Below are the code and all the weights of a small trained network. Each question names an input and a class and asks about switching units off, where a switched-off unit gives its printed mean instead of its output.

import numpy as np


def w(rows, s, z=0):
    codes = np.array(rows[::2]) - 128.0
    scale = np.full(codes.shape[1], s)
    scale[-1] = z or s
    return codes * scale


def f(y):
    return y / 2 * (1 + np.tanh(0.7978845608 * (y + 0.044715 * y**3)))


def log_softmax(a):
    a = a - a.max(-1, keepdims=True)
    return a - np.log(np.exp(a).sum(-1, keepdims=True))


def net(x, mask):
    res = np.array(x, float).reshape(1, 7) / 4 @ E
    y = f(res @ A[0][:, :-1].T + A[0][:, -1])
    res = res + np.where(mask, y, B[0][:, -1]) @ B[0][:, :-1]
    return log_softmax(res[-1] @ U[:, :-1].T + U[:, -1])


A, B = {}, {}
E = w([
[198,103,49,34],'x0',
[129,126,127,131],'x1',
[252,235,128,170],'x2',
[126,132,130,127],'x3',
[130,125,128,129],'x4',
[128,132,129,128],'x5',
[60,132,18,175],'x6',
],0.016)
A[0] = w([
[172,204,109,188,139],'neuron 1',
[98,150,249,137,254],'neuron 2',
[152,101,189,76,231],'neuron 3',
[163,154,186,139,196],'neuron 4',
[188,147,178,128,172],'neuron 5',
[82,146,144,206,190],'neuron 6',
],0.016,0.0062)
B[0] = w([
[158,249,147,108,249],'neuron 1',
[108,71,151,226,249],'neuron 2',
[121,75,215,56,206],'neuron 3',
[180,114,144,163,208],'neuron 4',
[206,104,158,150,212],'neuron 5',
[43,200,172,86,245],'neuron 6',
],0.012,0.02)
U = w([
[77,60,162,180,252],'0',
[109,82,181,62,207],'1',
[22,126,122,138,32],'2',
[71,65,8,108,205],'3',
[158,130,152,222,76],'4',
[201,111,141,93,42],'5',
[107,191,168,127,70],'6',
[167,174,14,118,110],'7',
],0.015,0.0032)

Each question gives the input, the list of numbers given to net, and the class t.
The units are the neurons (one row each of A and B). Each row of codes is followed by its name. A weight is (code - 128) times the scale printed after its matrix; where a second scale follows, it is the last column's (A, B and U).
mask holds one flag per neuron, in row order. A switched-off neuron (its flag False) gives its mean, the last column of its row in B, instead of its output. The means were averaged over made-up inputs and are rounded, as every weight is.
A unit's drop is (log p(t) with every unit on - log p(t) with that unit switched off) / (log p(t) with every unit on - log p(t) with every unit switched off).
The circuit of an input: a set's keep is (log p(t) with only the set's units on - log p(t) with every unit switched off) / (log p(t) with every unit on - log p(t) with every unit switched off). Starting from all 6 units, units are removed one at a time, each time the one whose removal leaves the highest keep (on an exact tie, the one counted first), for as long as the keep stays at least 0.8.
circuit, biggest first: the units of the circuit, biggest drop first
unit that matters most: the unit with the biggest drop
top k neurons: the k neurons with the biggest drops, biggest first
drop when u is switched off: that unit's drop, to one decimal
input [4,-3,5,4,7,4,1], class 7: circuit, biggest first => [neuron 3; neuron 2]
input [-8,-8,-1,-5,8,-5,-1], class 0: unit that matters most => neuron 2
input [0,0,-7,-5,-1,-4,-3], class 0: top 3 neurons => [neuron 1; neuron 6; neuron 2]
input [6,4,0,5,8,2,5], class 3: top 3 neurons => [neuron 1; neuron 5; neuron 4]
input [1,8,6,-7,-1,-7,0], class 5: circuit, biggest first => [neuron 2; neuron 6]
input [3,-5,8,2,-1,-2,0], class 5: top 4 neurons => [neuron 5; neuron 2; neuron 6; neuron 4]
input [8,2,0,-8,-6,-7,1], class 3: circuit, biggest first => [neuron 1; neuron 5; neuron 6]
input [-7,4,-6,-6,1,2,1], class 2: top 3 neurons => [neuron 6; neuron 5; neuron 4]
input [0,1,-8,-5,6,5,-7], class 0: top 2 neurons => [neuron 2; neuron 1]
input [-3,-4,7,-8,4,-4,1], class 6: top 2 neurons => [neuron 1; neuron 2]
input [3,-8,2,-5,-2,3,-4], class 5: top 2 neurons => [neuron 6; neuron 5]
input [1,2,3,-8,3,3,-6], class 5: top 2 neurons => [neuron 3; neuron 5]
input [-1,-3,-1,3,6,0,-4], class 0: top 2 neurons => [neuron 1; neuron 2]
input [-6,5,4,1,5,-5,3], class 6: unit that matters most => neuron 6
input [0,-2,6,4,-2,-6,-8], class 4: top 2 neurons => [neuron 2; neuron 4]
input [-4,4,8,1,4,-6,5], class 6: drop when neuron 1 is switched off => 0.0
input [4,-4,3,4,-3,-6,1], class 7: drop when neuron 2 is switched off => 0.2
input [7,-8,-5,-1,5,8,4], class 3: drop when neuron 1 is switched off => 0.1
